Below is a small trained network, with its code and all its weights. Each question gives an input and a class and asks what happens when units are switched off, that is, made to give their printed mean instead of their output.

import numpy as np


def w(rows, s, z=0):
    codes = np.array(rows[::2]) - 128.0
    scale = np.full(codes.shape[1], s)
    scale[-1] = z or s
    return codes * scale


def f(y):
    return y / 2 * (1 + np.tanh(0.7978845608 * (y + 0.044715 * y**3)))


def log_softmax(a):
    a = a - a.max(-1, keepdims=True)
    return a - np.log(np.exp(a).sum(-1, keepdims=True))


def net(x, mask):
    res = np.array(x, float).reshape(1, 8) / 4 @ E
    y = f(res @ A[0][:, :-1].T + A[0][:, -1])
    res = res + np.where(mask, y, B[0][:, -1]) @ B[0][:, :-1]
    return log_softmax(res[-1] @ U[:, :-1].T + U[:, -1])


A, B = {}, {}
E = w([
[162,167,158,106,68,94,171,96,91],'x0',
[128,173,133,70,164,205,175,78,41],'x1',
[136,102,126,106,100,254,139,143,174],'x2',
[72,95,116,109,127,85,135,133,115],'x3',
[211,195,161,139,101,172,173,153,108],'x4',
[163,46,163,148,141,146,86,123,128],'x5',
[165,75,103,53,63,84,127,110,76],'x6',
[148,56,61,160,194,186,127,184,121],'x7',
],0.008)
A[0] = w([
[253,183,211,119,79,218,162,125,128,249],'N1',
[151,138,103,32,114,109,180,138,128,88],'N2',
[144,138,107,158,129,171,155,179,123,10],'N3',
[143,156,83,164,113,150,98,98,112,6],'N4',
[75,71,146,58,32,106,134,88,72,249],'N5',
[67,71,107,204,92,126,154,179,172,161],'N6',
[94,60,87,121,158,165,66,153,230,231],'N7',
[184,56,141,78,243,93,4,95,122,211],'N8',
[86,165,166,94,91,129,164,130,83,199],'N9',
[214,131,47,119,68,163,101,208,170,249],'N10',
],0.0073,0.0018)
B[0] = w([
[68,149,117,179,141,88,33,241,36,255],'N1',
[90,139,147,191,129,60,138,120,131,158],'N2',
[78,99,120,85,174,79,196,140,134,147],'N3',
[175,170,164,77,69,161,154,178,138,121],'N4',
[165,175,106,166,150,72,100,146,32,218],'N5',
[147,145,170,101,194,66,83,153,172,188],'N6',
[160,254,88,125,92,126,118,181,177,240],'N7',
[206,133,64,198,115,118,136,153,153,219],'N8',
[184,143,94,146,113,39,110,96,171,177],'N9',
[105,161,96,168,164,135,92,169,106,189],'N10',
],0.0075,0.0078)
U = w([
[164,151,185,230,81,79,2,145,192,239],'0',
[203,105,60,180,143,152,161,225,92,250],'1',
[190,64,146,82,103,193,191,163,135,6],'2',
[122,94,130,135,191,153,180,214,222,6],'3',
[136,15,164,140,107,214,192,134,174,9],'4',
[160,89,198,122,86,203,165,96,181,13],'5',
[173,61,128,118,143,145,147,128,154,25],'6',
],0.007,0.0018)

Each question gives the input, the list of numbers given to net, and the class t.
The units are the neurons (one row each of A and B). Each row of codes is followed by its name. A weight is (code - 128) times the scale printed after its matrix; where a second scale follows, it is the last column's (A, B and U).
mask holds one flag per neuron, in row order. A switched-off neuron (its flag False) gives its mean, the last column of its row in B, instead of its output. The means were averaged over made-up inputs and are rounded, as every weight is.
A unit's drop is (log p(t) with every unit on - log p(t) with that unit switched off) / (log p(t) with every unit on - log p(t) with every unit switched off).
The circuit of an input: a set's keep is (log p(t) with only the set's units on - log p(t) with every unit switched off) / (log p(t) with every unit on - log p(t) with every unit switched off). Starting from all 10 units, units are removed one at a time, each time the one whose removal leaves the highest keep (on an exact tie, the one counted first), for as long as the keep stays at least 0.8.
circuit, biggest first: the units of the circuit, biggest drop first
most important unit: the unit with the biggest drop
k most important neurons: the k neurons with the biggest drops, biggest first
drop when u is switched off: that unit's drop, to one decimal
input [-8,-2,2,8,0,-4,-8,-6], class 3: circuit, biggest first => [N1 N5]
input [4,-7,6,3,2,-1,-6,1], class 3: 2 most important neurons => [N5 N9]
input [4,5,-1,0,-5,-4,3,2], class 6: most important unit => N1
input [-3,-4,0,1,6,-2,-8,-1], class 3: circuit, biggest first => [N5 N3 N9 N8]
input [-4,-6,6,-2,2,1,-7,4], class 3: 4 most important neurons => [N3 N5 N1 N9]
input [7,7,-3,1,6,-3,8,-4], class 0: circuit, biggest first => [N9 N2]
input [-3,3,6,4,5,-6,5,-4], class 0: circuit, biggest first => [N2 N9]
input [1,-7,-7,-8,3,7,5,2], class 1: 2 most important neurons => [N8 N9]
input [5,8,-7,-1,7,3,4,-3], class 0: 3 most important neurons => [N9 N2 N1]
input [6,-7,2,-4,2,-4,-1,7], class 3: drop when N5 is switched off => 0.5
input [-7,1,3,4,4,-1,-7,0], class 3: drop when N5 is switched off => 0.2
input [-1,-1,-8,-7,0,6,-3,1], class 1: drop when N8 is switched off => 0.4
